Below are the code and all the weights of a small trained network. Each question names an input and a target symbol and asks about switching units off, where a switched-off unit gives its printed mean instead of its output.

import numpy as np


def w(rows, s, z=0):
    codes = np.array(rows[::2]) - 128.0
    scale = np.full(codes.shape[1], s)
    scale[-1] = z or s
    return codes * scale


def norm(h):
    return h / np.sqrt((h * h).mean(-1, keepdims=True) + 1e-5)


def f(y):
    return np.maximum(y, 0)


def softmax(a):
    e = np.exp(a - a.max(-1, keepdims=True))
    return e / e.sum(-1, keepdims=True)


def log_softmax(a):
    a = a - a.max(-1, keepdims=True)
    return a - np.log(np.exp(a).sum(-1, keepdims=True))


def net(x, mask):
    ids = ['αβδζηθμξστω'.index(c) for c in x.split()]
    T = len(ids)
    res = E[ids] + P[:T]
    q, k, v = (norm(res) @ M[0].T for M in (Q, K, V))
    z = softmax(np.where(np.tri(T) > 0, q @ k.T / 3**0.5, -1e9)) @ v
    res = res + np.where(mask[0], z, O[0][:, -1]) @ O[0][:, :-1]
    y = f(norm(res) @ A[0][:, :-1].T + A[0][:, -1])
    res = res + np.where(mask[1:9], y, B[0][:, -1]) @ B[0][:, :-1]
    return log_softmax(norm(res)[-1] @ U[:, :-1].T + U[:, -1])


Q, K, V, O, A, B = {}, {}, {}, {}, {}, {}
E = w([
[131,112,134,142,156],'α',
[109,87,142,175,128],'β',
[180,121,118,111,98],'δ',
[129,128,146,130,146],'ζ',
[137,106,126,134,159],'η',
[142,114,131,149,135],'θ',
[8,93,107,2,141],'μ',
[160,122,129,127,108],'ξ',
[97,135,157,148,119],'σ',
[154,222,167,95,105],'τ',
[122,119,173,96,132],'ω',
],0.0072)
P = w([
[116,145,75,130,92],'0',
[255,162,165,212,193],'1',
[71,111,101,75,127],'2',
[229,147,155,209,184],'3',
[61,104,106,90,122],'4',
[218,139,148,203,175],'5',
[56,94,105,97,117],'6',
[220,127,131,202,170],'7',
[55,90,99,98,116],'8',
],0.0032)
Q[0] = w([
[62,82,142,125,211],'H0',
[185,126,198,254,156],'H0',
[208,177,204,234,167],'H0',
],0.007)
K[0] = w([
[74,131,171,159,145],'H0',
[108,191,48,174,135],'H0',
[109,188,1,149,133],'H0',
],0.008)
V[0] = w([
[136,58,163,88,182],'H0',
[174,14,86,130,143],'H0',
[24,169,74,187,253],'H0',
],0.0044)
O[0] = w([
[150,110,253,162,114,97],'H0',
[123,238,171,171,181,55],'H0',
[213,171,106,68,3,250],'H0',
],0.0042,0.0021)
A[0] = w([
[76,84,57,98,28,174],'N0',
[162,48,91,190,122,155],'N1',
[52,167,189,90,131,54],'N2',
[174,186,136,205,148,132],'N3',
[187,120,160,58,115,174],'N4',
[17,136,68,96,160,173],'N5',
[3,61,109,118,88,119],'N6',
[207,140,83,127,166,248],'N7',
],0.0045,0.0018)
B[0] = w([
[157,158,82,115,177,254],'N0',
[145,114,214,57,99,211],'N1',
[139,73,112,113,111,195],'N2',
[36,130,139,156,115,199],'N3',
[89,151,88,184,138,251],'N4',
[156,190,89,104,106,191],'N5',
[254,159,93,125,152,243],'N6',
[25,122,105,98,95,254],'N7',
],0.0042,0.0027)
U = w([
[143,219,154,90,116,174],'α',
[91,122,98,182,223,94],'β',
[229,158,32,88,85,223],'δ',
[98,137,164,125,130,3],'ζ',
[171,5,225,59,186,162],'η',
[60,110,135,167,195,116],'θ',
[60,120,189,177,123,152],'μ',
[141,166,162,192,105,15],'ξ',
[46,67,107,74,2,202],'σ',
[47,175,109,130,183,87],'τ',
[90,157,148,164,118,18],'ω',
],0.0077,0.0027)

Each question gives the input, a string of symbols that net reads in full, and the target symbol t.
The units are the heads (3 rows each of Q, K, V and O) and the neurons (one row each of A and B). Each row of codes is followed by its name. A weight is (code - 128) times the scale printed after its matrix; where a second scale follows, it is the last column's (O, A, B and U).
mask holds one flag per unit, heads first, then neurons. A switched-off unit (its flag False) gives its mean, the last column of its rows in O or B, instead of its output. The means were averaged over made-up inputs and are rounded, as every weight is.
A unit's drop is (log p(t) with every unit on - log p(t) with that unit switched off) / (log p(t) with every unit on - log p(t) with every unit switched off).
The circuit of an input: a set's keep is (log p(t) with only the set's units on - log p(t) with every unit switched off) / (log p(t) with every unit on - log p(t) with every unit switched off). Starting from all 9 units, units are removed one at a time, each time the one whose removal leaves the highest keep (on an exact tie, the one counted first), for as long as the keep stays at least 0.8.
units of the circuit, in order: the units of the circuit, biggest drop first
unit that matters most: the unit with the biggest drop
top k neurons: the k neurons with the biggest drops, biggest first
drop when u is switched off: that unit's drop, to one decimal
input σ ζ ζ θ, target σ: units of the circuit, in order : N7, H0, N6, N1
input σ ζ δ ζ μ ξ, target σ: unit that matters most : N7
input ζ μ ζ δ α μ, target δ: units of the circuit, in order : N6, N5
input ζ σ μ, target δ: top 2 neurons : N6, N5
input σ μ ζ θ τ ζ ζ η, target σ: units of the circuit, in order : N7, N6, N1
input τ τ δ ζ, target η: units of the circuit, in order : H0, N1
input σ ζ α θ η θ ζ ω, target σ: units of the circuit, in order : N6, N7, N4
input ω τ τ ζ ξ ζ σ σ, target η: units of the circuit, in order : H0, N1
input μ ζ θ ξ ω ξ α, target η: top 2 neurons : N4, N0
input ζ σ θ ζ ω, target η: top 2 neurons : N7, N6
input τ ξ ω ω τ μ β, target η: top 2 neurons : N1, N4
input ω ζ ω σ, target μ: top 2 neurons : N3, N6
input β ω β, target η: top 2 neurons : N4, N1
input ω ω δ, target η: units of the circuit, in order : H0
input ω ξ σ δ ω, target η: top 2 neurons : N6, N7
input σ ω ξ τ ω ω ζ, target η: drop when N1 is switched off : 0.0
input τ δ η ω η, target η: drop when N4 is switched off : 0.2
input τ ζ σ ω θ, target η: drop when H0 is switched off : 0.7
